Here is a tiny trained network, its code and every weight. The questions are about switching its units off for an input and a target symbol, where a switched-off unit gives its printed mean instead of its output.

import numpy as np


def w(rows, s, z=0):
    codes = np.array(rows[::2]) - 128.0
    scale = np.full(codes.shape[1], s)
    scale[-1] = z or s
    return codes * scale


def norm(h):
    return h / np.sqrt((h * h).mean(-1, keepdims=True) + 1e-5)


def f(y):
    return np.maximum(y, 0)


def softmax(a):
    e = np.exp(a - a.max(-1, keepdims=True))
    return e / e.sum(-1, keepdims=True)


def log_softmax(a):
    a = a - a.max(-1, keepdims=True)
    return a - np.log(np.exp(a).sum(-1, keepdims=True))


def net(x, mask):
    ids = ['ΓΣΨαζηθλμπτω'.index(c) for c in x.split()]
    T = len(ids)
    res = E[ids] + P[:T]
    r = norm(res)
    for j in range(2):
        rows = slice(2 * j, 2 * j + 2)
        q, k, v = (r @ M[0][rows].T for M in (Q, K, V))
        z = softmax(np.where(np.tri(T) > 0, q @ k.T / 2**0.5, -1e9)) @ v
        o = O[0][rows]
        res = res + np.where(mask[j], z, o[:, -1]) @ o[:, :-1]
    y = f(norm(res) @ A[0][:, :-1].T + A[0][:, -1])
    res = res + np.where(mask[2:6], y, B[0][:, -1]) @ B[0][:, :-1]
    return log_softmax(norm(res)[-1] @ U[:, :-1].T + U[:, -1])


Q, K, V, O, A, B = {}, {}, {}, {}, {}, {}
E = w([
[138,249,171,207,86,166,90],'Γ',
[72,101,101,177,217,195,66],'Σ',
[84,148,182,171,217,91,236],'Ψ',
[161,214,161,112,69,72,174],'α',
[162,102,87,109,153,132,161],'ζ',
[131,212,98,136,155,90,88],'η',
[149,197,178,118,183,106,107],'θ',
[107,144,97,135,181,78,91],'λ',
[178,101,92,3,196,91,146],'μ',
[144,254,60,175,178,84,146],'π',
[105,108,160,154,205,137,157],'τ',
[129,54,119,125,32,129,59],'ω',
],0.018)
P = w([
[117,201,194,91,177,255,120],'0',
[159,127,141,129,128,103,70],'1',
[161,128,79,37,137,19,58],'2',
[147,94,159,172,116,127,110],'3',
[141,118,105,89,120,34,96],'4',
[158,117,93,86,110,44,103],'5',
[144,82,100,121,138,74,120],'6',
[155,124,95,118,96,59,153],'7',
],0.0088)
Q[0] = w([
[118,105,116,100,108,147,133],'head 1',
[205,175,102,188,138,98,86],'head 1',
[148,98,8,89,144,94,176],'head 2',
[152,87,192,126,163,113,191],'head 2',
],0.012)
K[0] = w([
[133,10,7,73,87,86,85],'head 1',
[80,178,108,27,165,252,161],'head 1',
[167,89,88,93,102,2,155],'head 2',
[175,19,201,209,166,107,240],'head 2',
],0.0073)
V[0] = w([
[35,110,185,25,177,88,127],'head 1',
[84,211,255,157,88,108,56],'head 1',
[227,128,234,142,245,218,112],'head 2',
[127,95,184,114,141,56,184],'head 2',
],0.0084)
O[0] = w([
[192,101,255,82,135,153,56,157],'head 1',
[201,194,98,46,135,143,90,95],'head 1',
[153,129,75,46,167,65,135,254],'head 2',
[227,103,104,42,127,139,33,105],'head 2',
],0.0087,0.0038)
A[0] = w([
[56,135,75,146,130,2,48,128],'neuron 1',
[103,189,95,81,117,141,67,253],'neuron 2',
[195,206,216,96,57,26,142,160],'neuron 3',
[167,108,133,34,146,63,169,206],'neuron 4',
],0.0086,0.0025)
B[0] = w([
[130,177,128,168,148,176,174,218],'neuron 1',
[2,11,133,157,45,142,134,213],'neuron 2',
[157,38,111,84,188,135,107,254],'neuron 3',
[191,171,189,51,92,193,101,248],'neuron 4',
],0.0092,0.0075)
U = w([
[76,218,65,107,98,140,94,114],'Γ',
[23,89,90,140,223,112,106,105],'Σ',
[139,117,178,164,137,140,53,38],'Ψ',
[109,139,93,137,89,113,43,110],'α',
[100,172,187,246,144,81,164,187],'ζ',
[54,147,131,85,123,130,92,100],'η',
[188,169,179,3,125,119,145,166],'θ',
[207,58,139,122,128,172,140,196],'λ',
[158,139,233,200,164,106,82,36],'μ',
[98,175,112,163,132,65,130,109],'π',
[128,107,132,132,143,80,52,2],'τ',
[101,10,106,183,35,71,170,211],'ω',
],0.011,0.0038)

Each question gives the input, a string of symbols that net reads in full, and the target symbol t.
The units are the heads (2 rows each of Q, K, V and O) and the neurons (one row each of A and B). Each row of codes is followed by its name. A weight is (code - 128) times the scale printed after its matrix; where a second scale follows, it is the last column's (O, A, B and U).
mask holds one flag per unit, heads first, then neurons. A switched-off unit (its flag False) gives its mean, the last column of its rows in O or B, instead of its output. The means were averaged over made-up inputs and are rounded, as every weight is.
A unit's drop is (log p(t) with every unit on - log p(t) with that unit switched off) / (log p(t) with every unit on - log p(t) with every unit switched off).
The circuit of an input: a set's keep is (log p(t) with only the set's units on - log p(t) with every unit switched off) / (log p(t) with every unit on - log p(t) with every unit switched off). Starting from all 6 units, units are removed one at a time, each time the one whose removal leaves the highest keep (on an exact tie, the one counted first), for as long as the keep stays at least 0.8.
circuit, biggest first: the units of the circuit, biggest drop first
top k neurons: the k neurons with the biggest drops, biggest first
which heads matter: for each layer, one digit per head in row order, 1 if its drop is at least 0.15 and else 0, layers parted by /
input θ ζ ω μ ω Γ, target θ: circuit, biggest first	(head 1)
input Γ ζ ω Ψ η ω ζ ζ, target ω: top 3 neurons	(neuron 3; neuron 4; neuron 1)
input Σ Γ μ Γ Γ Γ, target Σ: top 2 neurons	(neuron 3; neuron 4)
input ζ α α, target λ: circuit, biggest first	(neuron 3; head 2)
input Γ θ Γ ζ, target θ: top 2 neurons	(neuron 4; neuron 3)
input Γ ζ Σ η, target Γ: circuit, biggest first	(head 1; neuron 2)
input α ζ τ, target θ: which heads matter	00
input ζ Γ π, target ζ: circuit, biggest first	(head 1; head 2)
input μ ζ Γ λ ζ η Γ η, target μ: which heads matter	11
input ζ Σ Σ μ π Σ ζ Ψ, target θ: which heads matter	01
input Γ Γ Γ ζ, target θ: which heads matter	01
input ζ ζ Σ Σ η λ π λ, target ζ: which heads matter	00
input Γ Σ λ, target Γ: top 2 neurons	(neuron 1; neuron 3)
input Σ ω Γ, target Σ: circuit, biggest first	(neuron 3; head 2; neuron 4)
input μ α Σ α α ζ ζ Γ, target μ: which heads matter	11
input μ π Ψ Γ Γ λ, target μ: which heads matter	11
input ζ ζ η, target ζ: circuit, biggest first	(head 1; neuron 1)
input α Σ ζ Γ, target α: which heads matter	10
input λ μ Σ Ψ η α η Γ, target λ: circuit, biggest first	(neuron 3)
input Γ π α Ψ Ψ Γ η, target Γ: which heads matter	10
input Σ π ζ τ, target θ: which heads matter	01
input μ η ζ α μ Γ ζ λ, target μ: which heads matter	11
input ζ ζ ζ Γ Ψ, target θ: which heads matter	00
input λ μ ζ ζ ζ ζ ζ λ, target λ: circuit, biggest first	(head 1; head 2; neuron 3)
input ζ ζ π, target ζ: circuit, biggest first	(head 1; head 2)
input ζ ζ ζ Γ α η α, target λ: circuit, biggest first	(neuron 3)
input ζ λ Γ, target ζ: which heads matter	10
input ζ ζ ζ, target ω: which heads matter	11
input μ α μ π, target μ: which heads matter	10
